Each row has a name. Each piece below is followed by the name of the row it came from, unless a question asks for something else. Each question is about the rows just above it. Places in a row count from 0.

J: [168 162 151 156  97  53 140 163 172 139 111 115 206 134 117 144 186 129
 117 122 105 149  94 101  98 159 169 114  94 154  97 144 125 121 110 146]
Z: [117  83 130 143 146 126  34 130 159 142  87 159  52 100 114 110 170 166
 130  79  81 122 151  54 151 152  97 148 154  85 165  85 152 144 197  85]
K: [109 156 183 104 139 162 152 144 111 116 112 131 115 125 147 110 137 111
 105 123 148 159 147 157 112 108 127 131 138 130 144 123 111 125 148 127]
P: [189 146 120 170  82  95 228 147 150 170 124 147 142  92 106 131 124 128
 127 164  92  99 174  85  64 188 154 117 112 180 123 148  82 161 189 168]
H: [119 113 112  99 148 153  64 113  82 117 140 149  82 107 124  74 124 130
 133  86 160 156 127 145 145  88  94 151 124  96 134 129 146 107  86 136]
Q: [116 164 135 111 168 184 167 124 122 122 112 146  68 115 125 120  83 109
 121 162 146  98 180 145 110 111  95 131 148 128 140 101 115 149 162 107]
S: [196 133 138 152 140 114 136 149 139 121 135 139 121 127  90 124 129 150
 118 146 118  76 152 121 101 141 132 149 117 134 111 108  95 129 134 139]
G: [ 69  63  85 116 158 143  29  81  73  87 112 141  49 152 166 122 129 117
 166  72 154 161 109 120 196  66  86 166 134  97 145 150 178 126 153 139]
A: [149 136 147 137 167 137 115 132 130 129 107 140 133 113 110  86 113 136
 128 123 152  88 130 128 123 106 131 134 126 160 110 128 108 113 115 119]
[161 109 120 196  66]
G
The row with [129 117 166  72 154 161 109 120] is
G
Move every entry of [100] by +1 step of 1.
[101]
[196 133 138 152 140 114 136 149 139 121 135 139 121 127  90 124 129 150
 118 146 118  76 152 121 101 141 132 149 117 134 111 108  95 129 134 139] is in which row?
S
[109 156 183 104 139 162 152 144 111 116 112 131 115 125 147 110 137 111
 105 123 148 159 147 157 112 108 127 131 138 130 144 123 111 125 148 127]
K
Every place of [159] in Z:
8 11

Ravum: [ 78  96  95 185 199 207]
Nam: [121 199 142 121 160 156]
nel: [194 146  95  83  84  76]
pela: [137 150 142 121 160 156]
[95 83] with -1 step of 1 on every entry:
[94 82]
Every place of [121] in Nam:
0 3
The one value in Ravum and Nam:
[199]
[142] with -1 step of 1 on every entry:
[141]

Tib: [110  97 105 102  94  86  92  87 142  81 130  87  95 142 152  89 147 115
 112 127  88 165 166  93  97]
zuri: [168 156 164 161  83 133  96 110  99 138 175 155 111 160 145 138 144 167
  75  82 155 123 118 118 155]
vere: [130 130 129 134 124 129 128 130 121 128 133 126 130 133 132 134 130 134
 121 123 130 130 130 125 134]
Gibov: [101  80  92  94  79  63  77  69 159  57 142  59  84 162 179  71 170 114
 110 136  65 203 205  73  85]
zegip: [112 136 123 104 189 168 189 179 105 173  62 158 162  51  47 149  71  84
 163 140 150  50  52 178 118]
teno: [127 117 123 198  83 102 111 140  95 112 179 121  91 164 152 179 107 195
  84 105 121 118 113  81 195]
tir: [105  91  98 104  86  78  87  82 143  71 140  71  98 157 170  87 159 120
 108 126  79 187 189  80  97]
fezi: [ 88  90  87 149 139 103 142 152 143 107 128  88 120 133 140 152 104 142
 155 164  94 139 139 101 153]
tup: [ 77 109  87  94 223 162 217 200 130 157  45 114 192  52  65 156  74  70
 206 181 123  85  94 169 111]
sadom: [143 135 141 176  91 120 109 129 100 126 170 136 107 157 145 159 123 176
  88 100 137 119 115 103 172]
tuka: [126 121 123 176 103 113 124 142 103 118 161 119 112 153 147 169 116 174
 100 114 124 125 123  96 175]
lar: [128 125 128 107 118 120 123 113 127 119 123 121 121 124 126 111 139 111
 116 122 120 136 136 126 105]
Move every entry of [134] by +1 step of 1.
[135]
Shift each entry of [103] by -1 times 1:
[102]
Where do [143 135 141 176  91 120 109 129 100] appear?
sadom
Move every entry of [63 77 69] by +1 step of 1.
[64 78 70]
Move every entry of [141] by +1 step of 1.
[142]

E: [104 188  51  77  76  76 188]
V: [130 130 162  77 131 131 131]
M: [130 104  77 104 130 103 104]
Shared by E and V:
[77]
The one value in V and E:
[77]
[104 188  51  77  76  76 188]
E
Every place of [130] in M:
0 4
At which places does E hold [76]?
4 5
Move every entry of [130 104  77] by -1 step of 1.
[129 103  76]
At which places does V hold [130]?
0 1

zileb: [125 123 128 121 124 127 122]
fugav: [131  92  92 131 130 128 130]
gobug: [ 74 111 132  91  87 105  51]
bazu: [ 89 110 131  95  96 113  71]
nare: [ 83 111 131  93  92 110  63]
Linit: [134 165 131 173 147 122 140]
Ketif: [135 159 131 166 145 124 140]
geso: [ 71 113 133  90  85 104  46]
Move every entry of [128 121 124] by -1 step of 1.
[127 120 123]
[131  93  92]
nare

Napu: [120 120 120 120]
fubat: [114 120 177 122]
zonab: [121 120 178 178]
Places of [120] in row Napu:
0 1 2 3
Every place of [177] in fubat:
2
[121] with -1 step of 1 on every entry:
[120]
Shared by fubat and Napu:
[120]
At which places does fubat hold [120]?
1
Places of [121] in row zonab:
0
Shift each entry of [121 120 178] by -1 times 1:
[120 119 177]

zun: [129  73 195 131 162 100 122]
Danaf: [119 153  68 165 119 158 147]
Giv: [104 151  78 138 112 148  64]
mufas: [128 129 153 146 154 131 105]
Zepu: [131  54 221  88 110 145 150]
kotoz: [ 93 134 195 169 161 117 121]
nifuv: [126  97 132 169 153 117 114]
Vep: [143 107 136 162 121 116  96]
dol: [124 187 104  95 122 109 137]
Buf: [146 169 113 153 117 129 154]
mul: [130 167 139 102  80 112 128]
Shift each entry of [162] by -1 times 1:
[161]
The one value in mufas and mul:
[128]

